[100 = 0]

103	102	102	95	97	109	89	96	100	100	97	95	100	98	88	101	96	107	89	112	95	112	84	86	99	96 : G:J627
98	98	102	102	95	96	107	87	87	103	102	83	89	123	97	98	95	100	109	96	107	90	93	96	103	111 : X:J203
78	104	103	95	100	88	116	104	94	95	103	100	104	99	95	79	101	100	108	117	103	103	75	104	96	111 : X:J203
99	100	75	140	75	96	101	102	96	109	106	76	84	87	85	128	95	106	92	73	94	115	139	70	97	103 : X:J723
91	105	83	114	68	93	109	107	110	108	99	65	99	90	93	99	93	98	89	109	100	134	100	84	89	96 : V:J774
97	104	101	100	83	116	64	110	108	99	97	68	99	94	99	80	119	102	90	109	93	121	103	88	109	98 : G:J386
105	98	101	107	115	91	107	82	90	106	103	112	99	98	98	125	84	95	104	94	108	84	97	101	93	104 : X:J203
83	109	104	96	98	105	91	112	98	89	98	111	108	104	90	76	126	105	95	126	97	118	81	92	109	101 : G:J627
95	100	92	122	94	74	116	98	91	105	97	74	94	103	84	111	88	90	105	102	103	104	64	90	96	126 : X:J723
107	100	97	99	94	111	76	107	107	96	91	98	103	93	94	93	100	101	87	113	95	113	94	94	103	99 : G:J386
96	105	99	102	94	100	103	124	105	96	103	93	104	99	114	99	118	96	93	109	101	114	75	102	101	91 : V:J774
87	100	96	92	109	87	101	107	93	97	106	100	96	109	78	104	91	96	103	101	104	81	82	101	97	107 : X:J203
80	97	105	96	100	81	104	91	91	101	106	91	99	104	91	101	97	98	100	106	94	93	118	106	100	112 : X:J203
103	106	98	87	89	115	84	97	101	101	98	92	99	92	98	84	109	104	96	114	97	111	105	105	107	114 : G:J627
106	91	98	118	110	111	75	97	94	101	98	110	92	104	119	122	137	105	99	84	83	82	171	103	121	103 : X:J723
106	104	91	101	56	97	86	86	103	108	95	49	94	86	103	72	109	101	97	104	142	122	123	100	93	104 : G:J386
73	102	93	126	88	64	127	97	89	108	104	71	100	100	93	97	99	99	104	112	101	112	88	97	89	113 : X:J723
111	101	109	90	99	100	83	118	97	98	99	95	101	105	85	83	92	99	93	115	108	101	29	103	94	97 : G:J386
126	102	95	121	83	112	71	78	104	104	92	69	86	84	110	108	86	105	87	96	106	113	87	90	94	92 : G:J386
106	105	97	90	86	118	99	119	106	93	93	90	99	96	99	70	105	103	89	111	107	114	61	103	103	100 : G:J386
109	108	86	123	80	100	96	78	97	107	100	70	83	92	97	94	95	105	95	101	101	117	105	89	100	108 : G:J627
90	96	97	108	101	112	71	96	96	94	100	108	94	96	106	87	126	108	92	111	92	108	144	102	106	103 : G:J627
96	104	103	114	79	75	99	119	105	100	95	74	104	103	114	89	114	99	94	111	101	119	65	100	102	94 : V:J774
99	104	98	107	92	120	90	102	101	108	98	89	102	97	99	79	111	108	102	110	95	113	92	102	109	111 : G:J627
97	95	104	112	96	90	89	115	97	98	97	100	96	104	111	114	125	98	91	99	102	110	93	96	105	85 : V:J774
72	102	89	107	95	88	107	139	99	99	104	108	103	116	76	101	112	95	94	102	92	109	77	80	98	101 : X:J723
66	108	90	110	90	88	111	114	97	102	109	98	108	92	94	92	111	102	96	109	100	123	111	94	91	108 : X:J203
88	100	109	102	111	92	98	90	86	93	98	110	99	109	101	109	121	99	112	90	111	74	133	109	100	112 : X:J203
89	104	103	96	90	98	102	127	104	99	104	94	101	99	107	95	110	95	91	130	101	115	72	95	95	82 : V:J774

135	103	97	106	99	106	94	95	105	103	100	99	106	100	111	95	102	97	95	110	99	101	113	105	98	96 : K:J164
80	94	96	94	105	93	94	93	105	95	100	92	104	89	81	99	105	101	106	101	107	84	93	109	114	104 : A:J745
83	105	103	92	96	103	95	92	94	100	82	100	105	71	101	90	121	88	109	91	119	81	95	96	124	106 : Y:J599
89	108	90	96	98	107	94	86	90	96	93	95	104	70	109	92	118	78	107	108	122	105	89	86	109	111 : Y:J608
135	95	106	95	122	107	93	104	96	109	98	112	100	116	104	96	100	111	99	72	94	65	120	105	124	82 : A:J840
88	100	101	88	92	109	97	94	94	104	79	88	109	83	101	95	107	88	99	101	114	97	94	95	118	109 : Y:J827
79	103	97	93	89	105	97	95	102	110	94	92	104	80	100	96	111	91	103	104	117	108	94	97	108	101 : Y:J827
88	106	88	99	97	111	92	85	96	95	99	109	103	68	100	102	119	74	113	103	121	107	95	98	116	97 : Y:J827
112	106	105	105	94	97	98	100	104	99	95	90	103	91	111	100	102	90	93	121	100	106	99	95	82	109 : K:J919
137	103	107	98	109	114	92	98	97	101	129	114	110	99	105	97	107	108	91	117	90	165	108	93	85	87 : K:J988
77	105	91	95	102	92	91	87	102	93	88	97	111	57	95	102	112	74	112	112	130	135	90	101	109	109 : Y:J599
94	99	102	93	106	106	99	89	108	89	97	108	103	77	86	103	112	94	105	106	111	82	103	107	125	94 : A:J840
65	108	86	94	102	93	77	77	112	84	105	103	109	48	83	105	122	67	123	129	127	114	91	107	125	96 : A:J745
82	102	99	95	96	100	100	100	90	110	86	98	106	95	101	93	107	100	101	93	106	138	96	98	104	106 : Y:J827
96	105	94	92	106	111	82	86	105	100	109	111	107	69	84	106	118	87	111	110	111	105	101	106	126	83 : A:J745
113	104	96	103	100	94	100	93	115	90	99	89	99	91	104	100	91	89	93	127	102	94	98	99	84	110 : K:J919
113	102	95	106	102	83	99	95	110	97	94	86	106	100	103	102	96	93	95	114	109	131	100	102	83	113 : K:J164
130	93	99	95	111	127	96	94	91	95	91	110	108	100	87	102	104	106	101	72	103	107	114	112	128	82 : A:J418
91	94	104	92	103	110	89	85	104	92	92	105	107	82	86	102	119	98	105	102	108	116	97	116	118	96 : A:J418
113	98	98	100	93	109	100	97	102	100	92	83	99	103	106	91	101	98	94	106	97	100	103	101	93	113 : K:J164
101	106	98	98	98	96	93	97	91	108	97	108	108	82	100	99	113	95	107	99	117	108	33	93	109	96 : Y:J827

90	103	104	110	101	98	96	88	98	94	108	101	95	105	107	83	95	92	113	97	101	92	88	102	114	98 : H:J753
93	104	101	118	97	112	98	112	99	79	104	97	94	97	92	110	82	103	89	92	98	111	104	103	84	96 : W:J909
78	113	104	102	95	111	92	107	101	84	101	109	93	94	104	104	82	95	96	92	91	105	94	107	106	97 : W:J909
91	104	96	96	98	94	97	91	103	99	100	100	101	103	118	94	87	92	105	97	103	90	84	104	111	98 : H:J145
78	121	95	107	101	93	101	90	101	107	111	103	103	97	101	86	99	92	105	99	99	99	81	99	104	95 : H:J521
82	113	101	117	101	95	103	91	101	89	106	101	94	98	102	81	84	98	103	93	99	96	82	106	100	94 : H:J521
79	114	103	117	92	104	91	101	100	85	109	95	101	100	94	112	80	108	91	85	99	96	91	102	94	96 : W:J909
94	106	104	125	106	110	100	91	94	79	107	98	96	116	93	99	88	103	86	91	116	102	104	84	92	104 : W:J909
104	92	98	96	93	94	106	97	100	99	106	96	104	107	109	88	94	88	94	92	104	103	76	101	107	104 : H:J145
98	93	95	100	98	93	100	86	101	103	101	91	100	116	108	94	97	100	99	86	101	102	89	102	105	94 : H:J753
82	111	96	107	99	100	93	105	96	84	103	99	102	100	100	104	89	95	90	85	94	102	90	103	100	99 : W:J728
92	97	91	117	107	92	106	84	97	102	111	102	99	108	104	87	96	105	93	88	112	103	82	99	86	104 : P:J881
114	87	94	102	106	97	98	113	100	107	103	105	97	105	108	109	90	100	101	94	93	105	95	90	85	102 : P:J719
104	90	94	94	104	99	100	95	97	93	95	93	96	119	112	97	82	93	87	83	95	103	96	91	112	102 : H:J145
74	114	104	116	103	81	94	91	102	107	110	104	106	91	105	89	108	102	121	88	96	96	78	103	98	96 : H:J521
94	96	99	116	102	102	93	91	102	98	106	101	102	107	102	97	86	102	97	98	100	100	91	97	98	101 : H:J521
111	88	83	105	105	92	102	106	104	109	100	103	104	99	101	93	96	98	97	87	86	105	97	89	80	100 : P:J719
98	98	84	118	95	89	102	95	101	108	111	106	107	94	92	92	101	98	100	84	105	107	98	98	92	94 : P:J881
94	111	102	111	100	109	96	120	106	84	102	100	91	99	100	99	90	100	89	91	108	101	104	98	90	96 : W:J728
88	106	106	115	103	92	103	92	99	98	104	100	97	105	99	82	89	95	97	87	98	96	106	94	107	103 : H:J753
93	108	112	98	96	111	95	108	101	85	92	100	97	98	99	113	78	98	90	89	97	95	101	148	109	96 : W:J909
97	97	95	108	100	90	103	98	105	109	99	103	103	106	96	108	87	101	104	92	106	102	87	99	100	98 : P:J881
105	94	91	88	95	94	112	100	104	105	89	112	102	87	90	104	101	100	118	96	102	101	89	114	89	95 : P:J95
111	108	99	108	102	115	104	100	95	81	103	98	92	107	101	91	85	98	89	97	96	101	108	106	102	98 : W:J808
83	119	108	101	100	110	91	102	103	86	98	100	98	104	101	109	85	90	91	97	105	99	102	111	115	98 : W:J808
84	106	99	118	102	101	101	86	100	96	108	101	100	106	105	83	104	92	103	94	100	102	97	100	114	98 : H:J145
102	88	88	107	102	88	107	99	107	112	105	103	106	98	102	90	95	102	98	96	87	103	82	103	91	104 : P:J95
107	91	82	107	104	85	106	87	99	103	108	99	103	104	109	87	102	100	99	91	88	103	90	110	88	99 : P:J95
86	111	104	117	98	104	92	99	100	96	100	104	100	106	94	106	84	104	85	88	107	100	97	107	105	98 : W:J909
100	95	99	103	89	109	107	103	102	92	100	103	100	112	98	97	90	97	94	100	111	102	98	103	95	104 : W:J808
90	119	101	114	107	103	93	96	108	77	107	94	93	106	93	107	89	99	88	89	111	100	101	98	97	91 : W:J808
92	100	88	108	100	91	105	97	108	111	100	107	99	101	109	97	86	100	101	79	93	99	76	110	100	101 : P:J881
96	90	85	115	101	95	97	82	106	78	91	94	115	116	105	112	87	107	107	77	100	104	73	104	97	107 : H:J753
86	107	95	104	100	101	103	79	102	102	100	110	94	103	109	90	92	98	112	82	110	84	79	106	106	99 : H:J753
92	113	105	109	99	107	93	95	99	81	103	97	95	95	99	95	92	98	93	91	102	101	111	96	100	94 : W:J728
81	107	101	109	93	103	98	95	103	81	97	109	105	99	97	111	84	112	89	97	110	102	86	112	90	90 : W:J909
85	102	101	110	108	95	98	88	102	92	102	98	100	110	102	92	94	105	100	92	103	95	84	104	109	101 : H:J145
103	97	100	99	91	99	101	95	100	97	102	97	99	105	105	84	97	91	104	87	93	99	102	85	103	107 : H:J753
96	102	96	96	99	97	98	96	103	103	99	101	94	96	107	91	99	89	112	83	100	96	84	99	98	100 : H:J521
90	104	104	100	98	97	96	95	98	100	104	96	104	106	105	104	99	95	104	87	97	98	96	93	118	100 : H:J753
88	100	97	99	100	97	95	89	99	92	94	105	103	110	101	94	84	95	102	85	104	96	80	112	118	96 : H:J145
91	98	101	98	107	97	100	76	104	101	98	103	97	104	113	87	89	104	116	85	100	87	77	98	109	105 : H:J753
92	112	102	118	98	101	106	102	91	91	109	96	91	103	92	92	95	99	82	94	100	103	113	99	102	105 : W:J728
84	108	101	106	101	90	94	90	105	102	107	105	82	85	112	81	92	105	110	87	104	92	97	96	99	100 : H:J521
93	111	103	114	106	109	91	108	93	93	111	104	94	98	99	92	89	105	79	94	92	101	110	90	96	94 : W:J728
94	110	100	116	101	107	99	100	105	107	105	96	102	103	105	85	92	97	112	89	95	100	97	94	103	109 : H:J521
74	107	101	115	104	87	100	84	96	100	110	98	103	103	106	87	105	103	110	96	102	92	84	101	106	100 : H:J145
82	111	104	125	100	105	91	108	100	85	101	100	99	105	102	108	89	98	85	98	98	109	105	99	102	97 : W:J808
109	91	107	81	101	105	96	95	100	106	95	97	99	107	111	90	88	90	96	94	94	99	102	101	116	99 : H:J521
86	112	120	119	100	110	86	108	104	80	100	99	95	101	95	111	93	110	90	98	99	110	104	103	96	97 : W:J909
91	100	86	107	105	89	107	87	103	112	106	106	103	100	100	91	87	105	102	93	105	93	78	111	91	106 : P:J881
82	106	95	112	108	86	101	80	95	109	101	96	102	100	102	81	96	104	101	84	115	89	87	121	107	103 : H:J753
89	112	92	92	99	101	92	100	103	94	96	102	98	96	115	94	89	96	108	84	98	92	95	102	111	96 : H:J521

100	97	86	115	101	103	109	97	104	83	103	99	99	100	102	113	135	108	102	85	83	106	100	95	100	102 : J958:J606
103	102	120	105	96	101	100	92	102	128	103	91	100	100	100	93	99	84	97	108	107	89	98	101	107	101 : J790:J458
93	104	77	101	99	120	109	98	106	92	103	103	97	101	102	117	117	102	104	80	96	123	102	99	96	105 : J787:J680
101	96	95	119	100	106	107	97	102	88	101	98	98	98	103	104	97	110	101	90	97	100	102	98	100	104 : J787:J520
104	99	106	113	99	94	95	101	92	109	106	86	100	99	103	85	129	97	98	95	102	115	97	99	105	97 : J790:J458
93	103	82	102	99	108	102	98	120	104	102	111	100	100	93	104	132	94	106	84	102	103	99	102	100	98 : J787:J680
